Two labels a row
10, -6, -1, 9, 10, 22, -6, -6, -3, -1, 4, -4, -14, -1, 3, -9, 2, -3, 6, -1, -2, -5, 3, 1, 8, -2, -7, 7, 9, -4, -9, -12, 8, -16, -1, 2, -5, -10, 6, -1, -5, 7, -2, -7, 5, 0, 3, -7, 15, 1, 22, 5, -5, 0, 3, -2, 8, -3, -1, -6, -6, 3, -4, 0, -3, 6, -4, 15, -2, -4, 3
N + <24>
3, -17, 25, -2, -3, -9, 3, 1, 5, 6, 2, 5, 0, 0, -3, -2, -6, -10, 2, -2, 13, -5, 2, -5, 0, -1, 9, 3, 4, 3, 2, -1, 5, -6, 1, 0, -6, -2, 1, 0, 6, 7, -2, 7, 6, -7, 2, 2, -3, 2, -9, -1, 8, 1, -10, -5, 2, 0, -12, -3, -1, -18, -4, 4, -4, -5, -22, 10, -1, -5, 3
E + <24>
5, -2, 10, -1, 10, 4, -1, 1, 7, 3, -1, -1, 1, -8, -3, 1, 3, -1, 3, -5, -2, -7, 2, -6, 6, 0, -9, -3, 11, -1, -1, -13, 18, -7, -2, 6, -8, 0, -8, 4, -5, 7, 2, 3, -6, -10, -4, -4, 0, -3, -7, 6, 1, -4, 0, -6, 7, -1, -6, -2, 1, 0, 2, 9, -5, 0, -7, 3, 1, 13, -6
E + <24>
8, 3, 9, 6, 12, 10, 0, 5, 7, 11, 0, -1, 8, -5, -4, 4, 0, 11, 0, 1, -1, 0, 0, -1, -27, 8, -9, -6, 2, 27, -9, 6, 4, 4, 3, 8, 6, 5, 5, 4, 1, -11, -1, 1, -1, -9, 1, 0, 3, -2, 39, 5, 6, -6, 9, -12, -5, -3, 0, 0, 5, 12, 3, -2, -7, 13, -1, -11, 2, -5, -7
N + <31>
5, -4, 19, 1, 10, -1, -1, -6, 9, 2, 8, -1, -3, -2, 0, -4, -7, -11, -5, -4, 5, -6, 5, -7, 6, -5, 0, -4, 3, 2, 7, -10, 8, -14, 1, 1, -12, -8, 2, -1, 1, 3, -10, 4, 10, -9, -2, 6, 2, -3, 5, 7, -3, 2, -4, 6, 0, -4, -11, -6, -1, -11, 3, 3, 6, -9, -17, -5, 2, 1, -3
F + <24>
3, -9, 5, 0, 0, 5, 7, 8, 2, 3, -1, -1, -3, -5, 0, -2, 4, -15, 3, -3, 4, -6, 4, 6, 13, 1, 4, 1, 6, -4, -12, -10, -2, -13, 2, 9, -1, -3, -16, -5, 9, 5, -5, 0, 2, -11, 2, -9, -9, -2, 9, 3, 0, 12, -4, -8, 4, -5, -8, 14, -4, 3, 1, 5, -1, 4, -6, -4, 1, -2, 12
N + <24>
0, 3, 5, -1, -24, 12, -6, 4, -8, 13, -3, 0, -2, -2, 1, 9, 7, 12, -5, -6, 4, 6, 6, -10, -6, 2, -7, -6, -8, -5, -10, -5, 4, -4, -1, -2, -12, -3, 11, -2, -14, 0, 1, 3, 4, -20, 10, 4, 1, 3, 34, 1, 3, -3, 2, -1, -2, 12, 0, 2, 6, -7, -1, -12, -9, 3, 13, 8, 9, -13, -1
N + <31>
7, 1, 15, -2, 6, -10, -1, -1, 3, 5, 3, -6, 4, -3, 8, 0, -4, -16, -1, -2, -1, -10, -8, 0, -9, -8, 6, 6, 2, 2, 4, -13, 7, -11, 5, 9, -3, 0, -17, 0, 3, 15, 0, -6, -4, -8, -5, -3, -3, -2, 11, -1, 0, 1, -13, -1, -1, -2, -10, 6, -5, -7, -2, 6, -7, -14, -16, 0, 0, -1, 1
F + <24>
1, 5, 3, 7, 6, 26, -4, 7, -1, 9, -1, 0, -3, 1, -6, -5, 8, -2, -6, -30, 8, -5, 10, 2, -7, 10, -4, -7, 14, 0, -24, -2, 3, -16, 0, 7, 4, 5, -3, -2, 0, 6, -4, 10, 7, -17, 1, -13, -4, -1, 25, 5, 3, 3, 7, -21, -1, 9, -8, 4, 6, -3, -2, 5, -39, 15, -10, 1, 7, -4, 8
N + <24>
6, 2, 29, -5, 2, -13, -6, -1, 4, -1, 6, 4, 10, -6, 7, 7, -3, -1, -6, 5, 7, 3, 1, -6, -39, -4, -2, 4, -9, 1, 14, 8, 2, -1, 3, 1, -7, 7, 3, 6, 6, 5, 0, -2, 3, -5, 0, 11, -1, -2, 8, -4, 3, -2, -12, 6, 3, -1, -10, -1, -4, -16, -11, -6, -1, -8, -8, 5, -1, -7, 6
E + <31>
2, 3, 10, -5, 5, 2, 0, -1, 4, 6, 4, -1, -3, -2, 2, -5, 0, -5, 8, -7, 5, -8, -1, 1, 0, -3, -4, -2, 7, 3, -8, -13, 9, -2, 4, 3, 0, 3, 3, 6, 5, 2, 3, 7, -5, -14, -2, -4, 1, -2, -3, 0, 0, 0, -7, -4, 3, -1, -11, 3, 5, -4, 1, 1, -7, 0, -13, 2, 1, -1, -4
Q + <24>
-8, 1, -3, -9, -3, -2, 5, 4, 1, -1, 6, 0, 9, -2, -6, -16, -2, 5, -4, -11, -3, -3, 5, -9, 14, 6, 4, -4, -8, -5, 5, -1, 3, 3, 2, 3, -3, 1, 3, 4, -7, -7, 3, 12, 2, -10, -5, 1, 7, -1, 10, 3, 2, 0, 4, 2, -5, -1, -2, 0, 3, 3, 5, 5, -5, 0, 0, 3, 6, 6, -9
F + <27>
5, -6, 9, 8, 4, -8, 2, 7, 8, -9, 1, -1, -11, 1, 7, 1, 5, -17, 2, 0, 5, -7, 7, 3, 18, -2, 8, 3, 9, 4, 14, -13, 0, -10, 3, -3, 2, 0, -16, 1, 4, 5, 1, -5, 6, -2, 1, 8, -8, 11, -17, 9, 1, 4, -6, 4, 7, -5, -7, 3, -12, -4, 2, 1, 5, -7, -3, -6, 1, -7, -10
G + <24>
0, -1, 3, -3, -9, -4, -6, -12, -4, 5, 7, -3, 6, -6, 2, 5, -6, 8, -3, 0, 3, 3, -1, -4, -15, -9, -4, -1, -3, 0, 9, -5, 0, -5, 3, -2, -10, -8, -11, -1, -6, 2, 1, 5, 3, -9, 8, 4, -1, 2, 29, 2, 1, 4, 1, 3, -8, 1, -4, -9, -4, -9, 2, -1, -7, 2, -6, 3, 4, 2, 5
E + <27>
